Below is a small trained network, with its code and all its weights. Each question gives an input and a class and asks what happens when units are switched off, that is, made to give their printed mean instead of their output.

import numpy as np


def w(rows, s, z=0):
    codes = np.array(rows[::2]) - 128.0
    scale = np.full(codes.shape[1], s)
    scale[-1] = z or s
    return codes * scale


def f(y):
    return y / 2 * (1 + np.tanh(0.7978845608 * (y + 0.044715 * y**3)))


def log_softmax(a):
    a = a - a.max(-1, keepdims=True)
    return a - np.log(np.exp(a).sum(-1, keepdims=True))


def net(x, mask):
    res = np.array(x, float).reshape(1, 6) / 4 @ E
    y = f(res @ A[0][:, :-1].T + A[0][:, -1])
    res = res + np.where(mask, y, B[0][:, -1]) @ B[0][:, :-1]
    return log_softmax(res[-1] @ U[:, :-1].T + U[:, -1])


A, B = {}, {}
E = w([
[243,120,118,191,3,88],'x0',
[49,169,126,145,69,205],'x1',
[104,240,171,61,80,137],'x2',
[55,46,47,122,120,171],'x3',
[85,169,113,163,20,61],'x4',
[221,148,229,18,147,163],'x5',
],0.0062)
A[0] = w([
[172,194,158,137,71,106,254],'N0',
[173,106,171,67,181,166,100],'N1',
[151,154,154,149,150,8,163],'N2',
[123,86,108,167,121,134,39],'N3',
[123,90,115,170,125,163,1],'N4',
[73,177,136,108,150,186,137],'N5',
[130,79,108,177,129,142,159],'N6',
[61,150,119,100,149,162,80],'N7',
],0.013,0.0026)
B[0] = w([
[176,162,200,2,199,205,255],'N0',
[25,82,110,82,31,231,231],'N1',
[163,99,95,165,209,91,211],'N2',
[94,60,63,181,154,92,175],'N3',
[137,67,82,182,163,82,161],'N4',
[183,155,200,52,177,137,208],'N5',
[128,70,74,155,178,126,207],'N6',
[166,141,168,55,166,150,192],'N7',
],0.0085,0.0077)
U = w([
[100,155,133,175,57,28,1],'0',
[1,103,112,108,21,212,241],'1',
[143,56,16,223,196,1,151],'2',
[255,186,210,78,225,137,128],'3',
],0.0068,0.007)

Each question gives the input, the list of numbers given to net, and the class t.
The units are the neurons (one row each of A and B). Each row of codes is followed by its name. A weight is (code - 128) times the scale printed after its matrix; where a second scale follows, it is the last column's (A, B and U).
mask holds one flag per neuron, in row order. A switched-off neuron (its flag False) gives its mean, the last column of its row in B, instead of its output. The means were averaged over made-up inputs and are rounded, as every weight is.
A unit's drop is (log p(t) with every unit on - log p(t) with that unit switched off) / (log p(t) with every unit on - log p(t) with every unit switched off).
The circuit of an input: a set's keep is (log p(t) with only the set's units on - log p(t) with every unit switched off) / (log p(t) with every unit on - log p(t) with every unit switched off). Starting from all 8 units, units are removed one at a time, each time the one whose removal leaves the highest keep (on an exact tie, the one counted first), for as long as the keep stays at least 0.8.
circuit, biggest first: the units of the circuit, biggest drop first
most important unit: the unit with the biggest drop
top k neurons: the k neurons with the biggest drops, biggest first
drop of u: that unit's drop, to one decimal
input [-8,-5,-2,-5,7,0], class 2: top 2 neurons : N0; N2
input [4,6,-2,1,-2,5], class 1: circuit, biggest first : N5; N2
input [-1,0,-2,2,1,-1], class 2: circuit, biggest first : N1; N0
input [-5,4,4,7,-2,4], class 3: circuit, biggest first : N5
input [1,3,6,-2,7,-7], class 3: circuit, biggest first : N0; N1
input [6,-7,2,7,-8,-1], class 1: circuit, biggest first : N2; N1
input [1,4,4,6,-4,-2], class 3: top 2 neurons : N1; N5
input [3,6,5,2,-7,-2], class 3: top 2 neurons : N1; N5
input [8,-1,5,7,7,1], class 3: top 2 neurons : N0; N1
input [7,-5,0,8,-4,4], class 1: top 2 neurons : N1; N2
input [-2,-2,-2,-6,-8,0], class 1: drop of N1 : 0.4
input [-1,4,-4,-5,-7,3], class 1: drop of N1 : 0.3
input [6,8,8,-3,-1,-2], class 3: drop of N0 : 0.2
input [8,6,-2,4,-1,-2], class 2: most important unit : N1
